Below is a small trained network, with its code and all its weights. Each question gives an input and a target symbol and asks what happens when units are switched off, that is, made to give their printed mean instead of their output.

import numpy as np


def w(rows, s, z=0):
    codes = np.array(rows[::2]) - 128.0
    scale = np.full(codes.shape[1], s)
    scale[-1] = z or s
    return codes * scale


def f(y):
    return y / 2 * (1 + np.tanh(0.7978845608 * (y + 0.044715 * y**3)))


def softmax(a):
    e = np.exp(a - a.max(-1, keepdims=True))
    return e / e.sum(-1, keepdims=True)


def log_softmax(a):
    a = a - a.max(-1, keepdims=True)
    return a - np.log(np.exp(a).sum(-1, keepdims=True))


def net(x, mask):
    ids = ['αγδεηθμξστφψω'.index(c) for c in x.split()]
    T = len(ids)
    res = E[ids] + P[:T]
    u = 0
    for l in range(2):
        q, k, v = (res @ M[l].T for M in (Q, K, V))
        z = softmax(np.where(np.tri(T) > 0, q @ k.T / 2**0.5, -1e9)) @ v
        res = res + np.where(mask[u], z, O[l][:, -1]) @ O[l][:, :-1]
        u += 1
        y = f(res @ A[l][:, :-1].T + A[l][:, -1])
        res = res + np.where(mask[u : u + 8], y, B[l][:, -1]) @ B[l][:, :-1]
        u += 8
    return log_softmax(res[-1] @ U[:, :-1].T + U[:, -1])


Q, K, V, O, A, B = {}, {}, {}, {}, {}, {}
E = w([
[137,134,108,54,29,6,188,142,99,50,179],'α',
[60,148,102,222,82,125,158,53,173,100,92],'γ',
[88,134,39,131,62,54,186,120,159,122,156],'δ',
[226,68,166,171,128,124,83,146,193,117,149],'ε',
[114,159,111,143,184,141,99,149,85,161,123],'η',
[162,68,144,129,161,202,187,164,43,193,168],'θ',
[131,169,33,201,170,125,135,125,184,171,148],'μ',
[117,165,127,89,154,182,196,83,45,156,177],'ξ',
[165,129,117,161,102,152,125,146,126,2,183],'σ',
[97,101,148,127,180,53,135,100,132,98,130],'τ',
[177,194,97,139,119,85,91,91,145,83,197],'φ',
[107,85,133,112,168,113,223,164,29,202,131],'ψ',
[99,63,137,146,130,165,138,81,142,245,125],'ω',
],0.018)
P = w([
[198,52,92,72,154,192,21,74,29,143,120],'0',
[112,92,208,249,104,94,195,40,206,156,197],'1',
[110,148,64,142,129,109,43,189,133,178,105],'2',
[136,124,88,47,194,132,152,100,122,93,105],'3',
[108,100,212,233,114,94,194,60,198,145,187],'4',
[96,165,80,124,130,114,68,202,136,175,98],'5',
[122,126,98,51,187,115,162,112,143,85,103],'6',
[106,103,217,243,122,97,199,57,199,141,188],'7',
[87,183,69,113,126,115,83,221,144,167,99],'8',
[122,129,115,57,178,110,166,116,159,83,93],'9',
[115,108,217,236,126,90,192,57,197,153,196],'10',
[80,196,74,95,127,113,94,234,155,165,107],'11',
[110,129,129,57,177,115,166,117,164,84,84],'12',
[107,98,214,235,114,81,202,45,204,147,200],'13',
],0.013)
Q[0] = w([
[150,109,107,153,88,120,102,106,111,164,238],'L0H1',
[136,108,225,254,97,131,185,52,143,121,243],'L0H1',
],0.0078)
K[0] = w([
[165,141,87,150,137,135,99,116,104,141,168],'L0H1',
[147,11,75,172,96,150,92,49,77,109,124],'L0H1',
],0.011)
V[0] = w([
[139,254,60,106,68,162,138,50,148,205,96],'L0H1',
[129,147,235,180,112,154,28,88,133,63,36],'L0H1',
],0.0061)
O[0] = w([
[202,221,185,63,121,125,112,99,136,184,96,134],'L0H1',
[100,107,252,92,78,192,57,127,124,139,101,2],'L0H1',
],0.012,0.0053)
A[0] = w([
[169,46,116,56,184,142,120,81,84,80,129,143],'L0N1',
[24,175,60,128,75,136,106,126,90,200,89,113],'L0N2',
[154,139,81,93,76,131,85,152,79,146,163,145],'L0N3',
[112,116,70,63,140,122,70,174,130,251,137,112],'L0N4',
[53,97,132,158,131,128,137,90,191,127,150,189],'L0N5',
[115,124,197,144,159,101,151,95,158,195,188,254],'L0N6',
[118,151,131,150,117,84,72,165,186,106,114,156],'L0N7',
[91,116,106,97,110,100,79,157,52,173,45,59],'L0N8',
],0.011,0.0053)
B[0] = w([
[52,100,184,106,131,115,92,117,201,150,86,185],'L0N1',
[144,111,131,169,125,88,205,144,206,130,29,185],'L0N2',
[153,72,123,89,163,135,150,30,151,110,115,165],'L0N3',
[122,139,2,237,150,97,109,95,124,157,129,208],'L0N4',
[151,104,169,105,177,152,146,187,55,127,139,228],'L0N5',
[115,102,137,213,21,128,167,141,132,116,99,251],'L0N6',
[89,81,162,86,114,120,97,97,67,233,147,161],'L0N7',
[136,136,64,146,186,77,121,154,78,70,110,148],'L0N8',
],0.011,0.012)
Q[1] = w([
[108,161,220,253,172,104,133,51,93,95,212],'L1H1',
[129,87,150,139,202,96,178,97,63,87,61],'L1H1',
],0.0063)
K[1] = w([
[159,1,129,176,159,231,43,2,98,33,49],'L1H1',
[183,149,125,89,171,178,159,151,74,116,44],'L1H1',
],0.0054)
V[1] = w([
[150,178,178,143,243,185,114,143,72,190,121],'L1H1',
[152,126,185,93,156,1,147,77,100,62,116],'L1H1',
],0.0067)
O[1] = w([
[165,253,189,197,202,140,136,153,77,112,148,2],'L1H1',
[231,117,87,146,157,42,35,69,66,94,87,227],'L1H1',
],0.011,0.0063)
A[1] = w([
[179,168,36,179,107,208,54,230,134,134,108,164],'L1N1',
[133,195,201,131,86,137,169,194,73,147,204,1],'L1N2',
[251,131,108,171,162,166,171,167,97,132,100,17],'L1N3',
[84,180,39,66,162,206,57,66,76,108,163,113],'L1N4',
[146,165,101,30,169,169,91,73,126,53,207,24],'L1N5',
[186,142,175,153,48,139,93,160,42,87,151,39],'L1N6',
[122,122,97,170,175,69,106,181,174,132,96,2],'L1N7',
[181,85,213,2,128,131,105,115,162,114,88,36],'L1N8',
],0.0092,0.0065)
B[1] = w([
[149,13,202,51,156,150,176,81,183,107,130,183],'L1N1',
[145,86,124,120,225,108,59,210,225,103,138,171],'L1N2',
[97,156,214,123,179,84,102,91,87,51,157,209],'L1N3',
[125,179,145,71,73,179,253,145,144,125,103,152],'L1N4',
[89,136,158,127,135,212,18,161,90,107,222,138],'L1N5',
[96,140,135,94,142,98,155,134,83,165,96,210],'L1N6',
[105,204,129,90,74,148,102,206,129,120,184,251],'L1N7',
[152,170,138,163,123,76,182,152,128,143,172,161],'L1N8',
],0.011,0.016)
U = w([
[152,91,85,113,152,126,117,127,102,82,85,103],'α',
[111,161,164,85,72,157,112,168,119,97,56,211],'γ',
[78,142,90,226,67,143,122,99,122,75,139,139],'δ',
[118,67,114,85,178,180,75,135,105,158,116,186],'ε',
[88,143,148,85,201,84,46,124,159,117,85,85],'η',
[190,85,91,144,199,180,184,131,105,102,175,125],'θ',
[156,141,139,166,150,117,115,131,186,154,148,76],'μ',
[125,199,113,229,147,101,129,68,144,62,104,181],'ξ',
[87,117,144,98,55,197,124,138,47,95,178,191],'σ',
[53,135,75,109,179,135,101,131,7,164,156,119],'τ',
[89,158,138,106,112,123,162,74,58,166,129,129],'φ',
[81,140,98,165,95,122,174,121,60,62,214,1],'ψ',
[54,123,157,163,43,167,101,120,165,2,115,112],'ω',
],0.0085,0.0087)

Each question gives the input, a string of symbols that net reads in full, and the target symbol t.
The units are the heads (2 rows each of Q, K, V and O) and the neurons (one row each of A and B). Each row of codes is followed by its name. A weight is (code - 128) times the scale printed after its matrix; where a second scale follows, it is the last column's (O, A, B and U).
mask holds one flag per unit, layer by layer, with each layer's heads first. A switched-off unit (its flag False) gives its mean, the last column of its rows in O or B, instead of its output. The means were averaged over made-up inputs and are rounded, as every weight is.
A unit's drop is (log p(t) with every unit on - log p(t) with that unit switched off) / (log p(t) with every unit on - log p(t) with every unit switched off).
The circuit of an input: a set's keep is (log p(t) with only the set's units on - log p(t) with every unit switched off) / (log p(t) with every unit on - log p(t) with every unit switched off). Starting from the 12 units with the biggest drops (on a tie, the unit counted first), units are removed one at a time, each time the one whose removal leaves the highest keep (on an exact tie, the one counted first), for as long as the keep stays at least 0.8.
units of the circuit, in order: the units of the circuit, biggest drop first
k most important neurons: the k neurons with the biggest drops, biggest first
k most important neurons of layer l: the k neurons of layer l with the biggest drops, biggest first
input ξ ψ ξ σ σ γ ξ ω, target ξ: units of the circuit, in order	[L1H1; L0H1; L0N3]
input ψ φ θ ξ τ, target ψ: units of the circuit, in order	[L0N6; L0H1; L0N5]
input η φ θ ξ η γ ε, target μ: 2 most important neurons of layer 1	[L1N8; L1N3]
input τ δ φ τ θ α, target α: units of the circuit, in order	[L1H1; L0H1]
input θ α σ η ω η ψ τ, target θ: units of the circuit, in order	[L0N5; L0H1]
input ξ ω γ μ δ ψ μ η α φ, target σ: 3 most important neurons of layer 0	[L0N6; L0N2; L0N4]
input δ ξ ξ ω φ μ η τ ψ ψ ω, target δ: units of the circuit, in order	[L0N6]
input α σ μ θ μ μ η ξ φ, target φ: 2 most important neurons	[L0N7; L1N4]
input ε ε ω γ φ, target ε: 2 most important neurons	[L1N2; L0N5]
input ξ σ δ, target δ: 4 most important neurons	[L0N4; L0N2; L1N7; L0N5]
input φ ω θ φ η θ γ η μ η η τ, target τ: units of the circuit, in order	[L0N7; L1N1]
input η θ τ φ τ, target η: 3 most important neurons	[L1N2; L0N6; L0N4]
input φ γ η η θ μ τ ξ, target φ: 2 most important neurons	[L1N6; L0N3]
input ξ θ ω τ φ τ σ μ γ ξ μ η, target η: units of the circuit, in order	[L0N2; L0N6]
input ψ η η ε ξ η θ δ ξ ψ ε μ ξ ξ, target ψ: units of the circuit, in order	[L0H1; L0N6; L0N5]
input θ τ δ ξ η ψ γ ψ η ξ ξ, target θ: 2 most important neurons of layer 0	[L0N4; L0N5]
input ξ τ ξ θ ξ γ τ θ ω, target ω: most important neuron	[L1N7]
input ω φ ω η θ γ ψ η, target ω: 2 most important neurons	[L0N4; L0N6]
input η η η ω θ ψ ψ η ξ ψ φ, target η: 2 most important neurons	[L1N2; L0N6]
input ξ θ ε η ε φ η ψ μ, target μ: 2 most important neurons of layer 1	[L1N1; L1N7]
input ω δ ω ξ ξ τ ω δ η ξ θ σ α γ, target ω: units of the circuit, in order	[L1H1; L0N4]
input η η α ψ μ ξ τ θ τ, target τ: 3 most important neurons	[L0N7; L0N6; L1N1]
input η α θ σ ε μ ξ μ η η, target γ: 4 most important neurons of layer 1	[L1N4; L1N3; L1N2; L1N8]
input τ ξ η θ, target ε: 3 most important neurons of layer 0	[L0N1; L0N5; L0N6]
input θ α θ ξ δ θ α μ, target θ: 2 most important neurons	[L0N5; L1N2]
input η η τ τ τ δ τ μ δ μ ω φ ψ γ, target η: most important neuron	[L1N2]
input φ δ τ τ τ τ α ξ, target φ: 4 most important neurons	[L1N6; L0N3; L0N5; L1N7]
input η θ η ε φ ω α η, target η: 4 most important neurons	[L1N2; L0N6; L0N4; L1N6]
